Below are the code and all the weights of a small trained network. Each question names an input and a target symbol and asks about switching units off, where a switched-off unit gives its printed mean instead of its output.

import numpy as np


def w(rows, s, z=0):
    codes = np.array(rows[::2]) - 128.0
    scale = np.full(codes.shape[1], s)
    scale[-1] = z or s
    return codes * scale


def f(y):
    return np.maximum(y, 0)


def softmax(a):
    e = np.exp(a - a.max(-1, keepdims=True))
    return e / e.sum(-1, keepdims=True)


def log_softmax(a):
    a = a - a.max(-1, keepdims=True)
    return a - np.log(np.exp(a).sum(-1, keepdims=True))


def net(x, mask):
    ids = ['αγδζλμξστω'.index(c) for c in x.split()]
    T = len(ids)
    res = E[ids] + P[:T]
    q, k, v = (res @ M[0].T for M in (Q, K, V))
    z = softmax(np.where(np.tri(T) > 0, q @ k.T / 3**0.5, -1e9)) @ v
    res = res + np.where(mask[0], z, O[0][:, -1]) @ O[0][:, :-1]
    y = f(res @ A[0][:, :-1].T + A[0][:, -1])
    res = res + np.where(mask[1:9], y, B[0][:, -1]) @ B[0][:, :-1]
    return log_softmax(res[-1] @ U[:, :-1].T + U[:, -1])


Q, K, V, O, A, B = {}, {}, {}, {}, {}, {}
E = w([
[170,65,207,8,119],'α',
[66,102,175,165,167],'γ',
[240,139,63,118,128],'δ',
[120,104,202,51,165],'ζ',
[95,243,71,81,149],'λ',
[185,140,133,77,66],'μ',
[133,78,16,139,101],'ξ',
[187,200,184,173,151],'σ',
[146,37,156,128,47],'τ',
[86,157,151,146,40],'ω',
],0.017)
P = w([
[114,181,137,27,126],'0',
[208,57,131,217,133],'1',
[108,163,136,12,113],'2',
[202,54,135,237,129],'3',
[93,175,147,21,102],'4',
[209,61,131,247,127],'5',
[89,176,143,33,81],'6',
[206,60,132,254,135],'7',
[102,171,153,21,97],'8',
],0.0058)
Q[0] = w([
[95,144,25,109,153],'H0',
[66,2,101,85,116],'H0',
[180,120,145,203,91],'H0',
],0.021)
K[0] = w([
[160,88,70,118,232],'H0',
[64,4,128,93,133],'H0',
[188,158,138,177,40],'H0',
],0.019)
V[0] = w([
[87,202,113,136,6],'H0',
[202,254,143,136,93],'H0',
[96,111,133,196,100],'H0',
],0.0059)
O[0] = w([
[76,107,153,131,2,201],'H0',
[175,220,132,97,22,253],'H0',
[93,125,118,192,117,126],'H0',
],0.0057,0.004)
A[0] = w([
[113,73,14,140,75,97],'N0',
[202,159,34,187,98,175],'N1',
[149,196,175,101,121,101],'N2',
[65,213,182,79,163,49],'N3',
[174,56,190,189,187,4],'N4',
[167,99,137,253,108,177],'N5',
[224,103,58,201,114,122],'N6',
[179,120,167,162,79,181],'N7',
],0.012,0.0035)
B[0] = w([
[65,118,189,75,117,181],'N0',
[97,36,47,152,186,226],'N1',
[193,100,105,113,54,239],'N2',
[138,186,153,145,221,190],'N3',
[132,194,74,182,80,165],'N4',
[172,98,148,53,129,216],'N5',
[109,252,172,129,120,198],'N6',
[104,132,160,193,149,254],'N7',
],0.016,0.0098)
U = w([
[206,127,114,44,33,43],'α',
[189,156,232,92,210,31],'γ',
[108,186,193,214,207,130],'δ',
[174,240,140,54,108,16],'ζ',
[158,123,74,116,124,252],'λ',
[219,118,177,35,130,79],'μ',
[108,161,152,83,135,227],'ξ',
[233,140,195,214,147,176],'σ',
[110,254,190,149,55,83],'τ',
[167,41,247,152,143,178],'ω',
],0.008,0.0036)

Each question gives the input, a string of symbols that net reads in full, and the target symbol t.
The units are the heads (3 rows each of Q, K, V and O) and the neurons (one row each of A and B). Each row of codes is followed by its name. A weight is (code - 128) times the scale printed after its matrix; where a second scale follows, it is the last column's (O, A, B and U).
mask holds one flag per unit, heads first, then neurons. A switched-off unit (its flag False) gives its mean, the last column of its rows in O or B, instead of its output. The means were averaged over made-up inputs and are rounded, as every weight is.
A unit's drop is (log p(t) with every unit on - log p(t) with that unit switched off) / (log p(t) with every unit on - log p(t) with every unit switched off).
The circuit of an input: a set's keep is (log p(t) with only the set's units on - log p(t) with every unit switched off) / (log p(t) with every unit on - log p(t) with every unit switched off). Starting from all 9 units, units are removed one at a time, each time the one whose removal leaves the highest keep (on an exact tie, the one counted first), for as long as the keep stays at least 0.8.
units of the circuit, in order: the units of the circuit, biggest drop first
k most important neurons: the k neurons with the biggest drops, biggest first
drop when u is switched off: that unit's drop, to one decimal
input ξ τ δ δ ξ σ γ α, target σ: 2 most important neurons : N4, N6
input μ σ σ ξ, target ξ: 3 most important neurons : N6, N0, N1
input ω ζ σ σ σ ξ τ λ, target λ: 2 most important neurons : N1, N7
input γ σ δ τ σ μ ω μ, target ω: 2 most important neurons : N1, N7
input μ τ τ α σ ω ω δ σ, target σ: most important neuron : N2
input λ ω σ σ γ λ, target λ: units of the circuit, in order : N1, N6
input σ ζ ζ ω α μ, target ω: 4 most important neurons : N1, N4, N7, N3
input τ α γ σ δ, target λ: 2 most important neurons : N1, N3
input ω τ σ σ ω ω ξ ζ γ, target δ: units of the circuit, in order : N2, N5
input ζ σ τ δ, target δ: drop when N6 is switched off : 1.3
input τ ω ω ω ζ, target γ: drop when N3 is switched off : 1.0
input τ τ τ σ ξ α, target σ: drop when H0 is switched off : 0.1
